[ 64  43 111  20  28] : <14>
[92 26 73 64 24] : <94>
[35 20 44 35 15] : <88>
[108  20  28  13  24] : <9>
[112  20  28  13  24] : <93>
[44 15 53 20 17] : <173>
[ 54  55 102  35  26] : <31>
[25 32 63 20 19] : <26>
[35 26 82 13 26] : <182>
at: [111  20  28] : <14>, 3
at: [44 15] : <173>, 1
at: [25 32 63 20] : <26>, 1

[115  38  24 -72 -15] -> <62>
[115  38  42  87  33] -> <76>
[115  38  42  87  76] -> <10>
find: [115  38  42  87  33] : <76>
at: [ 38  24 -72] : <62>, 2
at: [38 42 87 76] : <10>, 2

[-7 -7 23 51] -> <16>
[ 34 -40 -40  92] -> <34>
[18 -7 -7 22] -> <58>
[ 32  65 -45  51] -> <7>
[-26 -31  -7  58] -> <77>
at: [-40 -40] : <34>, 2
at: [-45  51] : <7>, 3
at: [-26 -31  -7] : <77>, 1
at: [-7 22] : <58>, 3
at: [-7 -7 22] : <58>, 2
at: [23 51] : <16>, 3
at: [ 32  65 -45] : <7>, 1

[-43  -6 -41  -6 -91  14  19  34  19  54  -8  27  20  18  46  23 -48  54
 -41  36 -19 -46 -43 -32 -23 -24  61 -20  -8  33   1] : <54>
[ -6 -41 -43 -91  -6  14  32 -10  20  15 -32 -46 -80  61   2  53  25  14
   0 -22 -11  46 -14  38 -25  -3  11  50   8 -22 -19] : <32>
[ -3  40 -58 -50   5  32 -76  21  49   7 -10  45 -23  47  37  24  -8 -40
  20   4 -14   2  88 -33  29   2  12  39  10  -3 -33] : <80>
[-45 -14 -23 -30 -79  18 -10   6 -68 -36 -28  23  11   7  21   9  18 -11
 -35  11  34 -33 -69 -16 -59   9  12  24 -48  -4 -65] : <59>
[-43 -90   1 -32 -35 -34 -18 -42 -71  19 -12 -75 -18 -25 -67  32  36   6
  30 -45  30  35 -22  24   3  33   9   5   1  18   7] : <38>
[ 69  28  15  12  12 -60  25  16 -17  52  23  -3 -58  18  23   4 -59   8
 -42 -28  37  -4   2 -34  -5 -81 -17 -62  38  -1 -10] : <43>
at: [-43 -91] : <32>, 3
find: [ -6 -41 -43 -91  -6  14  32 -10  20  15 -32 -46 -80  61   2  53  25  14
   0 -22 -11  46 -14  38 -25  -3  11  50   8 -22 -19] : <32>
at: [ -6 -41 -43 -91  -6  14] : <32>, 1

[ 26   2  -6 -29  45   5 -20 -32 -30] : <90>
[-24 -19  -6   2  26 -49 -20  16  11] : <29>
[ 20  29  26   2  -6 -31  45   5 -23] : <40>
[ 72  50  25 105 -59 -49  19 -64 -24] : <104>
find: [ 20  29  26   2  -6 -31  45   5 -23] : <40>
at: [ -6 -29  45   5 -20] : <90>, 3
at: [ 26   2  -6 -31  45   5] : <40>, 3
at: [-20  16] : <29>, 7
at: [ 25 105] : <104>, 3

[-22 100 -12 -74   7 -19 -22  49  19 -60  49   0 -20  72   5] : <133>
[-22  83  40   6  -6 -20  -4  32   7  47  24 -25 -42  13 -67] : <178>
[-80  43  -3   4  20 -45 -48 101 -45  22   4 -70 -38  63  51] : <172>
[ 26  87 -35 -55  -7  56 -24 -31  -3 -70   0  49 -17  46 -33] : <69>
[ -9 -66   7  22  -2   4   7  64 -11 -43 -56   3  71 -76 -50] : <149>
[ 41 -26 -35  21  -4  61  19  17  31 -70  -8  41  53 -28   7] : <119>
[ 53 -24 -31  -3 -70 -22  44  49  28 -78 -12  19   2 -35 -55] : <79>
[ -9 -66   7  22  -2   4   7  22  40  11  21  23   1 -13  70] : <27>
at: [ 56 -24 -31  -3 -70] : <69>, 6
at: [49  0] : <133>, 11
at: [-66   7  22  -2   4   7  22  40  11  21] : <27>, 2
at: [-66   7  22  -2   4   7  64 -11] : <149>, 2
at: [-31  -3 -70 -22  44  49  28 -78 -12  19   2] : <79>, 3
at: [-70   0  49] : <69>, 10
at: [-70 -22  44  49] : <79>, 5

[ 6 28 25 -9] -> <113>
[12 99 34  1] -> <42>
[17 99 12  6] -> <5>
[12 99 17 57] -> <107>
[ 30  25  -9 -17] -> <114>
at: [28 25 -9] : <113>, 2
at: [12 99 17] : <107>, 1
at: [ 6 28 25] : <113>, 1

[ 56  83  13 -20 104  63  21 -35   4] = <60>
[-99  13 -20  63  21 104  83 -35   4] = <30>
[-106  -88    5   21   83  -35   63  104   15] = <41>
at: [ 83  13 -20 104  63  21] : <60>, 2
at: [-20  63] : <30>, 3
at: [ 63  21 104  83 -35] : <30>, 4

